Here is a tiny trained network, its code and every weight. The questions are about switching its units off for an input and a class, where a switched-off unit gives its printed mean instead of its output.

import numpy as np


def w(rows, s, z=0):
    codes = np.array(rows[::2]) - 128.0
    scale = np.full(codes.shape[1], s)
    scale[-1] = z or s
    return codes * scale


def f(y):
    return np.maximum(y, 0)


def log_softmax(a):
    a = a - a.max(-1, keepdims=True)
    return a - np.log(np.exp(a).sum(-1, keepdims=True))


def net(x, mask):
    res = np.array(x, float).reshape(1, 4) / 4 @ E
    y = f(res @ A[0][:, :-1].T + A[0][:, -1])
    res = res + np.where(mask, y, B[0][:, -1]) @ B[0][:, :-1]
    return log_softmax(res[-1] @ U[:, :-1].T + U[:, -1])


A, B = {}, {}
E = w([
[59,169,46,56],'x0',
[128,128,126,128],'x1',
[44,146,207,167],'x2',
[81,7,166,129],'x3',
],0.013)
A[0] = w([
[77,167,140,136,118],'n0',
[95,143,72,62,156],'n1',
[182,65,79,162,252],'n2',
[165,137,189,188,254],'n3',
[61,177,107,84,136],'n4',
[92,110,51,107,134],'n5',
[53,151,128,128,107],'n6',
[81,127,82,84,177],'n7',
[125,253,96,86,209],'n8',
[114,175,160,246,201],'n9',
],0.016,0.0059)
B[0] = w([
[146,134,167,205,165],'n0',
[103,171,102,162,196],'n1',
[123,187,197,52,195],'n2',
[173,78,86,91,198],'n3',
[119,169,172,162,194],'n4',
[52,134,87,155,177],'n5',
[106,96,187,144,171],'n6',
[62,154,132,157,184],'n7',
[187,208,114,154,254],'n8',
[248,102,105,160,193],'n9',
],0.012,0.022)
U = w([
[195,152,66,18,139],'0',
[154,96,174,21,145],'1',
[131,158,35,121,30],'2',
[45,135,80,72,242],'3',
[184,100,65,156,252],'4',
[148,9,119,115,105],'5',
[139,154,173,151,52],'6',
[75,67,145,196,4],'7',
],0.014,0.0036)

Each question gives the input, the list of numbers given to net, and the class t.
The units are the neurons (one row each of A and B). Each row of codes is followed by its name. A weight is (code - 128) times the scale printed after its matrix; where a second scale follows, it is the last column's (A, B and U).
mask holds one flag per neuron, in row order. A switched-off neuron (its flag False) gives its mean, the last column of its row in B, instead of its output. The means were averaged over made-up inputs and are rounded, as every weight is.
A unit's drop is (log p(t) with every unit on - log p(t) with that unit switched off) / (log p(t) with every unit on - log p(t) with every unit switched off).
The circuit of an input: a set's keep is (log p(t) with only the set's units on - log p(t) with every unit switched off) / (log p(t) with every unit on - log p(t) with every unit switched off). Starting from all 10 units, units are removed one at a time, each time the one whose removal leaves the highest keep (on an exact tie, the one counted first), for as long as the keep stays at least 0.8.
units of the circuit, in order: the units of the circuit, biggest drop first
most important unit: the unit with the biggest drop
top k neurons: the k neurons with the biggest drops, biggest first
drop when u is switched off: that unit's drop, to one decimal
input [5,-8,1,5], class 7: units of the circuit, in order	[n2; n8]
input [-6,-1,0,1], class 1: units of the circuit, in order	[n8; n2; n1]
input [-5,0,1,2], class 5: units of the circuit, in order	[n8; n3]
input [-5,-2,-1,7], class 1: most important unit	n2
input [-8,3,1,0], class 4: top 2 neurons	[n9; n6]
input [-1,-5,0,-8], class 0: units of the circuit, in order	[n5; n7]
input [-2,-6,0,-7], class 0: units of the circuit, in order	[n7; n4]
input [0,-7,3,-4], class 4: units of the circuit, in order	[n2; n9]
input [3,-5,8,3], class 7: top 2 neurons	[n8; n2]
input [-1,-5,1,6], class 5: top 2 neurons	[n8; n4]
input [0,8,7,-5], class 4: top 2 neurons	[n9; n2]
input [-1,7,1,6], class 5: drop when n8 is switched off	0.5
input [5,-4,0,4], class 3: drop when n0 is switched off	0.1
input [1,-8,8,6], class 7: most important unit	n0
input [0,7,-2,7], class 1: drop when n2 is switched off	0.2
